Here is a tiny trained network, its code and every weight. The questions are about switching its units off for an input and a class, where a switched-off unit gives its printed mean instead of its output.

import numpy as np


def w(rows, s, z=0):
    codes = np.array(rows[::2]) - 128.0
    scale = np.full(codes.shape[1], s)
    scale[-1] = z or s
    return codes * scale


def norm(h):
    return h / np.sqrt((h * h).mean(-1, keepdims=True) + 1e-5)


def f(y):
    return np.maximum(y, 0)


def log_softmax(a):
    a = a - a.max(-1, keepdims=True)
    return a - np.log(np.exp(a).sum(-1, keepdims=True))


def net(x, mask):
    res = np.array(x, float).reshape(1, 2) / 4 @ E
    u = 0
    for l in range(2):
        y = f(norm(res) @ A[l][:, :-1].T + A[l][:, -1])
        res = res + np.where(mask[u : u + 8], y, B[l][:, -1]) @ B[l][:, :-1]
        u += 8
    return log_softmax(norm(res)[-1] @ U[:, :-1].T + U[:, -1])


A, B = {}, {}
E = w([
[111,249,138,183,161,34,115],'x0',
[122,73,141,157,113,86,195],'x1',
],0.011)
A[0] = w([
[75,128,202,203,96,186,97,12],'L0N0',
[129,191,118,90,14,140,30,175],'L0N1',
[185,25,164,111,177,169,138,175],'L0N2',
[92,85,254,88,188,152,149,73],'L0N3',
[154,109,129,60,102,54,87,66],'L0N4',
[91,71,120,150,155,104,163,1],'L0N5',
[68,130,128,190,247,71,140,194],'L0N6',
[69,164,139,80,60,116,223,199],'L0N7',
],0.0069,0.0016)
B[0] = w([
[219,60,134,135,137,168,94,128],'L0N0',
[218,105,151,140,195,134,202,203],'L0N1',
[81,224,40,82,138,35,107,253],'L0N2',
[90,90,112,248,111,22,62,166],'L0N3',
[103,85,144,178,108,151,37,128],'L0N4',
[177,234,102,207,209,254,204,167],'L0N5',
[100,53,78,94,163,84,116,229],'L0N6',
[175,162,185,41,131,223,89,179],'L0N7',
],0.0055,0.0062)
A[1] = w([
[110,184,111,98,147,119,94,129],'L1N0',
[108,91,136,227,78,102,233,40],'L1N1',
[100,73,94,112,133,174,173,98],'L1N2',
[155,191,127,245,109,102,140,125],'L1N3',
[8,183,171,183,152,128,136,154],'L1N4',
[35,2,175,103,102,152,95,182],'L1N5',
[149,112,43,95,173,106,191,142],'L1N6',
[154,107,73,66,91,194,147,2],'L1N7',
],0.0089,0.0012)
B[1] = w([
[127,81,136,111,109,185,170,186],'L1N0',
[157,167,164,136,170,246,144,197],'L1N1',
[119,171,155,132,161,112,112,201],'L1N2',
[93,126,145,138,103,143,139,195],'L1N3',
[113,92,131,132,97,128,86,183],'L1N4',
[89,130,116,138,100,108,82,185],'L1N5',
[167,108,91,102,102,83,110,255],'L1N6',
[92,147,179,186,133,117,156,223],'L1N7',
],0.013,0.0081)
U = w([
[2,124,181,148,90,49,92,95],'0',
[184,169,176,138,183,219,180,254],'1',
[215,65,43,40,94,51,154,53],'2',
],0.014,0.0029)

Each question gives the input, the list of numbers given to net, and the class t.
The units are the neurons (one row each of A and B). Each row of codes is followed by its name. A weight is (code - 128) times the scale printed after its matrix; where a second scale follows, it is the last column's (A, B and U).
mask holds one flag per neuron, layer by layer. A switched-off neuron (its flag False) gives its mean, the last column of its row in B, instead of its output. The means were averaged over made-up inputs and are rounded, as every weight is.
A unit's drop is (log p(t) with every unit on - log p(t) with that unit switched off) / (log p(t) with every unit on - log p(t) with every unit switched off).
The circuit of an input: a set's keep is (log p(t) with only the set's units on - log p(t) with every unit switched off) / (log p(t) with every unit on - log p(t) with every unit switched off). Starting from the 12 units with the biggest drops (on a tie, the unit counted first), units are removed one at a time, each time the one whose removal leaves the highest keep (on an exact tie, the one counted first), for as long as the keep stays at least 0.8.
units of the circuit, in order: the units of the circuit, biggest drop first
unit that matters most: the unit with the biggest drop
top k neurons: the k neurons with the biggest drops, biggest first
top k neurons in layer l: the k neurons of layer l with the biggest drops, biggest first
drop when u is switched off: that unit's drop, to one decimal
input [-2,2], class 2: unit that matters most => L0N2
input [-8,-8], class 0: units of the circuit, in order => (L1N1 L1N5 L1N7)
input [3,-3], class 2: top 3 neurons in layer 0 => (L0N6 L0N1 L0N3)
input [-5,-5], class 0: units of the circuit, in order => (L1N1 L1N7)
input [-2,-3], class 2: top 2 neurons => (L1N1 L1N6)
input [-1,3], class 2: top 3 neurons => (L0N2 L0N7 L1N6)
input [-4,6], class 1: top 2 neurons => (L1N1 L0N5)
input [5,8], class 1: top 2 neurons => (L1N1 L0N2)
input [-6,-6], class 0: top 3 neurons => (L1N1 L1N7 L0N5)
input [1,3], class 2: top 3 neurons => (L0N6 L0N7 L1N6)
input [5,6], class 1: top 2 neurons in layer 1 => (L1N1 L1N5)
input [-6,5], class 0: top 2 neurons => (L1N5 L0N2)
input [0,0], class 2: top 3 neurons => (L0N7 L0N3 L1N1)
input [-7,-5], class 0: unit that matters most => L1N7
input [5,7], class 1: top 2 neurons => (L1N1 L0N2)
input [1,4], class 1: top 2 neurons => (L0N2 L1N1)
input [1,1], class 2: drop when L0N3 is switched off => 0.0
input [2,2], class 2: drop when L0N6 is switched off => 0.7
input [-5,4], class 0: drop when L0N2 is switched off => 0.1
input [-2,6], class 1: drop when L1N1 is switched off => 2.1
input [-1,0], class 2: top neuron in layer 1 => (L1N7)
